[25 88 24 22 31 18 36]	22, 88

[ 37 -26  21  39  37 -29 -18]	39, 39

[[172  81 182  81 209  39 205]
 [ 72  98 173  28 100 171  98]
 [ 91 134 187 104  40  74  47]]	28, 209

[161 126 195 202  56 123 129]	202, 202

[ 4 32 35 78 22]	35, 78

[[6155 6027 6408 8451 7630 5956 4749]
 [6084 5921 2850 7209 7715 7303 3959]
 [6104 4175 7488 7145 7378 5248 6324]]	7209, 8451

[17 34 17 95 10]	17, 95

[  6 214 162  28 126]	162, 214

[[ 261   -2 -693  544  429]
 [ 325   78 -376  425  432]
 [-440  303  -36  698 -501]]	-376, 698

[[133 175  89   9 108  69  13]
 [104 152 244 132 208  24  78]
 [135 143  25 130 162 136 210]]	132, 244
---
[ 0.8 -0.6 -1.2 -0.7 -1.0  1.6] --> -1.2

[[  59.874  155.255  130.996 -209.317  -73.809  -19.664]
 [  51.855  145.147  160.926 -202.036  -49.572  -27.192]] --> 130.996

[-1.158 -1.081  1.724 -0.650  1.620 -0.555  0.931] --> 1.724

[[ -73.880  169.905  -71.544 -193.008]
 [  -4.345  156.254 -123.972 -173.618]
 [ -83.777  106.474 -183.404 -150.001]] --> -71.544

[ 0.920  0.656 -1.308  1.261  0.175 -0.290 -1.786] --> -1.308

[-0.149 -1.393 -1.689  0.798 -1.226  1.541] --> -1.689

[ 0.057  0.039 -0.114  0.148  0.067] --> -0.114

[-100.039  130.927   57.303   89.604] --> 57.303
---
26	52	19	-19	18	61
-20	12	44	-34	15	20
-48	8	-7	48	-74	-8
Out: 48

26	-15	-21	-9
-84	-1	-1	-79
42	-26	-15	6
Out: -26

64	-63	-62	-64	-65	63	64
42	-45	-56	-43	-28	28	35
62	-63	-60	-60	-58	57	62
Out: -58

-77	42	26	18
32	-9	51	-22
79	-5	-54	-6
Out: -5

-11	25	-1	5	-58
-18	-38	-4	86	-13
-11	29	-4	-18	-5
Out: -4

-47	-18	25	72	22	7
-52	-40	29	72	-11	40
-34	-36	27	50	14	29
Out: 50
---
((31, 35, 208, 214, 31, 37), (152, 141, 105, 119, 153, 137)) result: 105
((-29, -26, -27, 39, -32), (-22, -7, -9, 21, -12), (35, 24, 25, -32, 29)) result: -9
((3, 3, 3, 4, 3, 3), (2, 7, 5, 1, 2, 7)) result: 5
((136, 68, 149, 96, 31), (141, 113, 135, 124, 170), (185, 245, 86, 211, 253)) result: 135
((72, 62, 8, 82), (37, 97, 64, 56), (51, 79, 45, 56)) result: 64
((2591, 2374, 6170, 4230), (8995, 6805, 3006, 4237)) result: 3006
---
[-14.09  10.58 -10.72  -4.99 -13.76] -> -10.72

[[-14.070   3.181  15.702  -0.696  -6.575  -8.056  17.646]
 [  8.357  18.031  -0.912   7.761  15.187  17.981  -9.276]
 [-10.554   4.759   6.084 -12.859  -9.227  11.756  22.679]] -> 15.702

[[ -6.852  -7.765 -15.635  -9.268  -7.890  -1.545]
 [ 22.296   6.546 -10.339  20.442   2.820  12.195]] -> -15.635

[[-0.2  0.0 -0.5  0.1 -0.2]
 [ 1.5  1.5 -2.0  1.4  1.1]] -> -0.5

[ 165.11   43.49   64.01 -118.50   38.45] -> 64.01

[-1.882 -1.186  0.409 -1.598  1.325] -> 0.409

[[ -83.622   73.269 -136.226  100.678  137.943  -87.229]
 [  90.700 -103.195  109.966  -18.490 -130.903  132.544]] -> -136.226

[-0.02 -0.07  0.13 -0.01  0.00 -0.11 -0.12] -> 0.13

[[ 114.62 -222.54   54.21  132.38   69.64  103.55  125.70]
 [-102.84 -174.58 -141.80  -60.80 -144.65 -100.15  -43.47]] -> 54.21

[[ 0.15  0.00  0.03  0.02 -0.03 -0.07]
 [ 0.15  0.00 -0.03  0.02  0.00  0.14]
 [ 0.15  0.00  0.04  0.02  0.00 -0.18]] -> 0.03
---
(4124, 8826, 4151, 3629, 2800, 1631, 5070) Answer: 2800
(-533, 294, -287, 422, 194, 568, 458) Answer: 194
(-3, 42, 27, 36, 9, -28, 48) Answer: 9
(237, 206, 58, 227, 94, 91, 93) Answer: 94
(37, 73, 86, 42, 60, 21, 49) Answer: 60
(1, 9, 2, 6, 2, 2, 5) Answer: 2
(2, 7, 2, 3, 6, 3, 3) Answer: 6
(8, 91, 51, 36, 33, 37, 29) Answer: 33
(-263, 323, -277, -444, -73, 990, -511) Answer: -73
---
[-510  609  -27  349 -934] out -934
[7843 2564 3802 3236 3777 3864 4778] out 4778
[ 655 -690 -520   41   -9  379] out 379
[-25  33 -34  38] out 38
[112 162 753 104 215] out 215
[ 1 20 78 12] out 12
[ 362 -924  174  465  725  232] out 232
[ 83 241  95  59] out 59
[24 69 77  8] out 8
